Each row is followed by its class. Each block has new classes.
[ 14  -2  11  -2   6 -13  -8   6   6 -16  26  -7   9   1  -5  -8   8   4
  22  20  18   4  -1  12 -26  -2   7  -2 -11  -3  15  13   7  -5   7  11
 -10  -1  -2   0  -8   7   4] => z540
[ 22   1  18  -2   7  -3 -11   3   9  -7   8 -17  10   4   1   9   9  -3
  10  26  22   6  -9  -3 -24   0  10  -1 -28  -3  20  17  11 -17  20   8
  -1  -9  -1   3 -10  23   7] => z540
[ 35  13 -17  16  -9  22  -2  41  -2  42  -9  -6   8  12   9  15 -17  -8
 -10 -21 -33   0   0  -5 -11  -6   4 -27  -9  -1  -1  20  -3   9 -12 -16
  15   0 -26   3 -12  29  -2] => Z408
[ 20 -12  20 -12   9   6  -9   6   8 -34  35   0  17  -3  -9 -10   7   0
  15  21  20   6 -11  13 -18   2  12  -7 -32  -6  22  19   8 -20  28   9
   0  -9   4   2  -6  12   0] => z540
[ 11  -4   4  12 -10  -8   5   9   3 -10  22  27   4  10   0   6   2  -4
  -2 -22   0  -6   4   6  -5  -5  -1   9   5  -5   8 -11 -12  -1  -8  -1
 -12 -13   6 -17  -1  -5  -9] => z202
[ -7  -6 -15   5 -14   0   8   8  10  -2  23  25 -16   8   6   0 -25 -17
   8 -16  -8  -2  -7   5   2   1  10 -19   3 -12  14   8  -8  17 -15 -11
  22   2   2  12  -5   3 -22] => Z798
[  7  12 -10 -15 -12  -5  -8  16  14  -8  14  34  10  10  -9  13   4   5
  -6  -3 -15   2 -11   8  -3  -7 -11  16  25  -5  -2  -4 -30  -5  11  14
  -9   9  14 -16 -14   0 -13] => Z991
[ 22   8 -14  10 -18   2   8  28   9  12  27  19   6  11   2   6 -11 -10
   4 -16 -18  -3   2   7 -14  -2   3  -6  10 -15  11  15 -14   6 -10 -19
  26   7 -14   0 -14  16  -7] => Z798
[ 38   4   0   2  -8  -7  -7  13  -2 -13   9  -6  17   4   4   1  -1  -3
  -9   9  11  -2 -15  -1 -17  -1  -5  -6 -30  -3  26  23   2 -13  22  -6
  11 -26  -3  -2   0  20   4] => z540
[ 15   6  12  -8   4  -6 -10   8  -7   5  14  -6  17   2  -6   1   7   8
  16  43  15   0  10   3 -22   8   7  -5 -27   2  21  30  15  -5  25   3
   4 -11  -5   8  -4  18   7] => z540
[-49 -32  -9 -23 -10  -7  11 -23  21 -21  66  54 -31  -5  11   3 -28 -34
   8 -45  -5 -13 -14   9 -17   0  -8  -8  30 -13   7  -4  -8  -2 -33 -10
  40   1  16  10 -12  -8  -2] => Z798
[ -3   0  -7   2  11  -2 -19  -7   8   3 -39 -32   0   1  -9 -11  13  -2
  12  24   8  23 -17   9  14  -3   9  -9 -10   4  19   2   3   5  -6  36
 -16   0  -7   9  -3   8 -11] => Z552
[-27  12  -6  -1  -1 -11 -12  10  -1  -4   2   0   6  -9 -11  -6  -6   2
   1  35  -1  19   6  17  22  -3  15  -4  -8  -8  25   6 -29  10  24  22
   5   6   4   3  -3   1  -9] => z428
[ -8   2  -4  -5   3 -15 -13  -9  -1 -11 -33 -20   5   0  -8  -6   2  -9
   9  19   4  24 -16   1  16  17   1  -5 -25  -3  18   4  -2   1   7  27
  -8 -10   4  -1  13   0   8] => Z552
[  1  -9  18 -11   4  -3  -5   6   2 -12  18   5  10  -2  -7   0   6 -10
   5  19  17   0  -7   5 -22   4  -3   3 -14 -10  13   4   1 -11  20  16
  -4 -14  10   3  -9  12  -3] => z540
[ 30  11   7   3   2   0  -4  11  -6  -6   8 -24  16   2   7  -1   8   5
  23  44  23  15  -4 -13 -24   9   7  -8 -31  -4  26  27  25 -11  43  10
  -7  -5  -1  48 -16  27   5] => z540
[ 13  14  -4 -16 -25 -32  -1  30 -21  -5 -15  40  30  10 -22  14   7   8
 -21  13 -25  26  -3   3  18   3 -18  29 -30   0  10  -6 -38   4  22  19
 -18 -29   9 -31   4   3 -19] => Z991
[ -3  -5  -3  13  -7  19   2   7  12  10  27  13 -16   6   7   5 -10 -16
   6 -22  -4  -9   1  -1 -16  -1  12  -8  17  -4   5   5   3  11 -26 -18
  17   4 -10  17  -8  10  -6] => Z798
[  6   1 -23 -22 -12 -39  -3  -9  -1  -8  13  35  -9  -4   4  11   2   9
 -14 -24   6  -1 -13   7   9  -1 -39  19  20   1   0   1 -13   1  -9  -1
   3 -12  23 -23   5 -13   0] => Z991
[  5  -6   9   3  14  -9   2 -11   3 -17 -27 -33  10   3 -13 -10  10  -7
  12  12   2  23 -12  11  12   4   6 -10 -31   9  24   3   3   1  -2  36
 -16 -11  -4  -5   8  10   3] => Z552
[ 44  15  -5  27   0   1 -14  27 -14   5 -22 -55  18  11   3  -8  36  26
   5  49   0   5  25 -15  -9  -1  31 -11 -55   8  17  24   7   0  25  -7
  17  -4 -33  20   0  26   7] => z428
[ -5  -3  -2   2  -5  12   0  -5   9  -6  36   7   3   0   8  -6 -18  -6
  -3 -30  -4 -11  -3   5  -9  61   4  -5  10  -7   8   3  -1  -2  -6 -18
  18  13  -3  12 -14   0  -4] => Z798

Each row is followed by its class.
[ 11   2  -6  -8  27  19  15 -20 -11  -4  -4 -10   6  -4  -7 -21  14  -1
 -24  24   5  10   0  -6  -6  -3  20  -8  11  13  -3 -11   2  19  -4 -11
  20  -2  11  11   6   9   3] => Z570
[  6  -4 -11  -1   4  16  21 -21 -23  -4  -2  -5  12  -6  -2 -19   3   8
 -11  23   1   5   3 -19  -5 -16  -4   2   7  20  -5   0  15  43  -9  -7
   7  -9   9  35  15   5   3] => Z570
[ -4 -18 -23   4 -16   1  14   3  -8  -2  18 -32  18 -17  19  -9   1   0
  53  -4  -5  -4 -31 -14   5  21  14  -8  -8  13   1  13  22  33   1  20
 -13   4  -6  25 -10 -15   2] => z906
[  8 -13 -14 -15   0  20  -5 -19  -7   0   0 -21  -2 -12 -14 -14  -6  14
 -21  14  11  35  -2  -1  -1  13  19  -6   4  -7   9  23   6  22  -6 -28
   9   2  10   8  -1   2  23] => Z927
[ -7 -17 -23   2   0   9   9  -1  -8  -2   7 -41  -1 -17  21 -12   2   0
  41  -4  -5   0 -25  -6   2  19  25 -21 -10   7   0  13  15  31   1   5
 -10  10  -7  16   8 -12  -1] => z906
